How the states are linked:
state | e y u q
q400 | q234 q546 q926 q907
q614 | q71 q366 q608 q800
q607 | q406 q970 q800 q946
q32 | q613 q728 q986 q672
q781 | q907 q620 q618 q630
q618 | q620 q824 q967 q422
q630 | q197 q447 q422 q936
q935 | q190 q839 q213 q76
q422 | q447 q695 q75 q32
q827 | q865 q783 q793 q539
q206 | q945 q44 q953 q827
q335 | q493 q907 q781 q967
q672 | q5 q230 q190 q243
q885 | q986 q532 q5 q935
q970 | q607 q800 q193 q66
q976 | q794 q828 q388 q614
q685 | q16 q342 q539 q926
q608 | q366 q406 q607 q139
q234 | q539 q400 q546 q335
q996 | q953 q491 q865 q16
q76 | q519 q858 q720 q794
q979 | q243 q519 q76 q445
q366 | q614 q608 q406 q193
q126 | q139 q946 q66 q44
q728 | q32 q986 q885 q230
q445 | q581 q908 q794 q478
q620 | q781 q618 q824 q447
q907 | q335 q781 q620 q197
q71 | q681 q614 q366 q970
q342 | q685 q539 q234 q63
q926 | q546 q63 q493 q620
q750 | q75 q936 q613 q885
q946 | q126 q66 q803 q953
q581 | q720 q445 q908 q388
q793 | q783 q16 q685 q400
q839 | q935 q213 q243 q858
q546 | q400 q926 q63 q781
q5 | q532 q672 q230 q213
q908 | q445 q794 q976 q681
q828 | q976 q388 q478 q366
q63 | q926 q493 q335 q618
q720 | q858 q581 q445 q828
q986 | q728 q885 q532 q190
q230 | q672 q190 q935 q979
q613 | q936 q32 q728 q5
q953 | q44 q996 q491 q793
q197 | q967 q630 q447 q750
q44 | q206 q953 q996 q783
q936 | q750 q613 q32 q532
q695 | q422 q75 q750 q728
q193 | q800 q139 q126 q945
q406 | q608 q607 q970 q126
q139 | q193 q126 q946 q206
q824 | q618 q967 q197 q695
q190 | q230 q935 q839 q519
q66 | q946 q803 q945 q996
q783 | q827 q793 q16 q234
q539 | q342 q234 q400 q493
q800 | q970 q193 q139 q803
q519 | q979 q76 q858 q908
q532 | q885 q5 q672 q839
q447 | q630 q422 q695 q613
q945 | q803 q206 q44 q865
q967 | q824 q197 q630 q75
q794 | q908 q976 q828 q71
q478 | q388 q681 q71 q406
q858 | q76 q720 q581 q976
q493 | q63 q335 q907 q824
q803 | q66 q945 q206 q491
q243 | q213 q979 q519 q581
q75 | q695 q750 q936 q986
q213 | q839 q243 q979 q720
q16 | q793 q685 q342 q546
q491 | q996 q865 q827 q685
q681 | q478 q71 q614 q607
q865 | q491 q827 q783 q342
q388 | q828 q478 q681 q608

In the rows, zero is written as 137.

The rows follow the links: the fewer symbols apart two states are, the more alike their rows tend to be.

Each row is also shifted at random along 5 hidden directions that mean nothing.

Some states, each with a row of numbers:
q936	[ 136  140  131  123  176   96  161  182  119  129   84  107  108   97  140  132  116  115  111  112  166  111  101  200  163   89   91  108  155  112  175  128  154  193  109  138  141  168  160  160  178  127   48]
q213	[ 127  124  145  146  106  116  137  171  119  114  178  124   74  122  139  116   96  131  140  156   92  103  128  156  144  120  141  164  157  143  205  139  147  145  134  175  124  128  185  157  136  141  194]
q685	[ 110  147  135  143  159  173  152  102  141  156  138  138  191  137  143  170  186  129  128  156  170  178  148  122  128  149  118  110  115  159   63  128  140  114  135   97  153  149   97   97  137  130  115]
q32	[ 160  138  133  125  155  103  162  189  113  128   95  106  108  103  142  125  110  120  113  124  159  111  108  187  161   85   99  122  161  126  190  134  151  190  110  146  131  164  161  168  184  129   79]
q800	[  96  132  135  126  103  142   99  105  147  149  118  165  150  193  126  137  140  165  167  114  134  158  171   59   99  200  202  169  130  137   94  159  132   93  168  140  118  104  111  168   87  141  150]
q720	[ 119  126  146  102  126  172   91  133  157  127   88  182   83  164  120   92   90  133  141  102  118  113  114  160  196  140  140  183  131  106  193  137  123  170  159  192  140  111  163  103  106  164  237]
q953	[ 187  149  135  124  171  156  118   91  182  158  102  166  198  166  128  137  157  164  153   92  159  150  143  122  136  163  145  125  116   95   84  137   97  135  146  109  163  133   88  114  129  148  119]
q967	[ 113  147  144  128  158  195  174  138  121  145  115  131  145  106  150  148  161  103   93  172  171  163  122  190  184   89   67  125  129  166  128  109  147  170  112  125  161  173  129   73  165  138  174]
q243	[  92  123  142  145  143   98  126  163  134  100  187  133   62  111  136  116   99  130  142  138   86   83  107  176  155  129  137  134  142  108  200  134  145  150  143  179  134  122  190  129  121  140  159]
q5	[ 188  129  145  138  180  129  137  169  149  106  161  138   90   87  141  110   99  108  120  138  107   84   75  244  214   78   74  112  138   98  225  108  121  196  125  168  159  148  190   66  157  154  166]
q695	[  95  145  135  125  176  130  171  162  121  137  105  116  114   97  143  130  138  124  107  127  161  125  112  199  160   91   86  119  148  126  146  122  151  189  105  134  164  170  152  133  178  134  109]
q986	[  81  136  139   98  131  157  145  172  105  144   38  135   89  133  136  122  109  107  101  120  181  141  119  163  181  100  104  154  152  150  173  132  162  192  124  162  122  153  153  154  156  136  133]
q197	[ 107  150  132  145  133  122  195  166   94  151  136   89  132  102  146  149  160  138  112  166  157  146  155  149  103   97  120  140  167  169  120  136  167  152   93  108  149  174  139  190  193  123  116]
q614	[ 172  128  143  138  117  133   91  118  166  126  162  167  127  170  123  117  114  156  171  119   94  116  143  107  132  170  183  163  131  112  158  147  110  112  165  160  129  103  143  135   98  154  186]
q885	[  79  143  143  120  124  131  166  169  106  142  109  118   78  124  128  103  113  154  127  123  133  114  143  166  133  100  133  192  178  128  168  141  156  181  101  157  160  155  165  197  173  145  206]
q422	[  74  145  133  133  164  115  183  165  112  138  122  101  111   94  146  141  145  130  109  139  158  126  124  183  139   99  100  120  155  129  132  128  161  173  100  127  158  173  149  159  179  127   96]
q607	[ 206  134  140  141  117  138   97  113  169  136  151  166  155  179  125  124  124  162  171  115  106  133  150   96  125  173  187  161  129  119  145  150  109  109  163  145  127  102  126  141  106  150  170]
q126	[ 162  131  139  145  145  163   98   89  177  134  170  177  172  163  135  145  150  140  157  138  117  148  134  111  143  181  153  122  101  126  113  131  109   98  175  134  134  108  117   71   87  146  157]
q858	[ 114  132  147  107  111  148  108  146  144  134   95  162   76  166  116   83   88  158  149   94  114  107  134  138  158  140  165  203  158  107  187  147  128  164  143  187  141  117  163  166  121  162  238]
q976	[ 176  122  136  150  115   84  101  154  144  108  184  141  105  147  134  123   97  142  164  129   87   95  127  121  126  159  179  139  140  118  192  151  130  112  165  168  101  103  170  162  106  140  117]
q447	[  51  151  139  107  169  169  171  145  121  154   69  129  117  112  136  124  148  132  100  124  181  146  124  189  167  100   88  149  146  128  117  122  153  194  104  130  180  171  133  127  174  141  161]
q926	[ 122  162  134  139  153  154  185  123  130  169  128  116  177  127  138  146  181  160  124  143  164  163  165  135  107  122  123  144  148  144   71  136  140  145   98   89  183  173  104  151  179  136  152]
q193	[ 136  137  131  133  165  109  100   98  186  140  142  167  152  169  124  119  133  183  176   77  119  114  137  115  112  192  183  136  124   66  103  150  106  117  158  136  158  113  118  142  107  150  127]
q44	[ 214  144  139  126  107  188  121  101  149  169   92  162  210  191  130  147  159  147  147  132  169  187  173   69  117  163  166  157  128  168   92  150  116  108  153  113  121  126   83  142  126  139  150]
q406	[ 254  131  129  152  123   77   97  139  164  123  165  145  159  168  128  132  109  162  181  103  102  108  141   92  100  171  196  132  143  103  162  158  105  102  162  141  102  104  139  188  121  137   75]
q750	[ 200  140  138  149  137  121  182  185  105  125  158   95  127   93  148  140  127  115  111  172  131  123  125  184  145   73   96  127  164  163  187  125  148  172  101  133  134  170  166  153  191  130  128]
q491	[ 157  145  131  153  161  135  136  100  165  146  165  141  192  146  138  160  172  161  153  134  138  150  149  114  108  167  148  110  118  125   72  138  118  102  141   98  155  136  101  120  131  135  103]
q907	[ 137  151  131  149  187  125  180  138  135  141  157  105  163   93  149  157  172  130  114  154  158  139  124  185  134  108   90   90  134  130  106  121  141  153  107   99  171  175  126  114  177  127   83]
q620	[  96  148  139  141  171  171  186  130  130  148  149  121  151   99  149  145  176  129  110  170  153  153  135  185  149   98   82  126  134  148  102  116  145  160  100  108  184  175  129   94  173  138  177]

Where do the symbols, taken in turn from left to right, take each start?
Answers are names.
[ 125  111  144  135   85  138   96  159  116  112  142  152   92  155  140  139   98  101  137  158  117  137  125  109  162  150  158  140  128  174  197  143  155  115  176  184   69  102  167  132   89  132  136]
q q y e: q608
[ 130  127  137  144  127   91  145  188  105  109  153  106   81  103  146  134  102  108  123  153  119  106  112  170  148  106  119  125  154  146  206  135  163  157  130  165  108  141  185  164  152  125   97]
y u y: q839
[ 146  148  128  151  174  134  157  104  155  152  156  128  194  129  142  160  181  154  140  135  151  153  149  132  108  150  133  108  124  125   72  133  122  118  126   90  165  153   99  122  150  132   94]
u u u u: q63
[ 155  138  136  159  124  133  122  100  158  142  190  151  176  163  134  146  156  164  166  145  108  148  166   83   94  183  184  138  123  136   95  149  116   86  153  119  136  115  113  136  107  138  148]
q e q: q793
[ 227  144  136  141  119  142  117  104  168  153  146  157  184  181  123  125  139  174  170  115  121  146  169   83  103  170  186  165  136  120  112  155  100  107  150  123  141  118  107  160  126  149  167]
y e u: q803
[  75  144  134  156  135  166  160   93  135  151  188  131  183  138  147  175  196  146  139  182  142  183  170  105   96  163  142  127  120  173   52  133  142   91  134   94  156  143   99  109  128  129  154]
e e e u q: q234
[ 132  115  142  151  120  126   92  131  153  105  203  163  102  145  135  130  110  125  157  148   79  110  117  133  154  167  156  133  118  130  176  133  132  106  177  177  114   96  170   96   82  145  175]
e e q: q71
[  33  155  134  115  158  155  179  136  113  164   76  120  136  117  135  141  166  140  108  126  191  160  147  153  130  116  107  141  148  142   81  132  162  167   99  111  173  176  115  157  173  129  124]
q y e: q422
[ 133  145  135  139  133  180  177  143  108  153  120  115  169  113  153  172  173   98   99  186  184  187  143  148  146  102   87  116  133  201  109  121  157  144  116  107  133  168  119  109  168  119  115]
q e u: q447
[ 123  147  137  142  186  184  164  114  143  141  148  135  176  104  148  167  185  105  105  174  165  167  121  184  171  114   67   85  105  152   95  109  135  146  127  102  166  166  114   43  148  135  128]
u u u: q618
[ 201  131  135  111  104  178   87  107  160  155   61  180  185  207  124  139  131  138  149  108  170  180  156   62  139  175  176  155  119  152  123  152  118  114  177  140   97  108   98  138   97  141  125]
e u y: q946
[ 203  163  141  136  168  149  158   94  180  169  140  146  199  158  122  114  165  205  162   97  131  135  172  132   94  144  157  171  152   85   72  142   91  140  105   92  211  156   93  150  172  157  199]
e u: q783
[ 158  146  130  197  128  102  170  115  135  139  282  103  195  119  151  174  191  169  163  199   88  146  183   93   51  164  172  119  136  165   69  145  132   63  124   85  151  136  120  154  143  123  135]
q q e q: q620
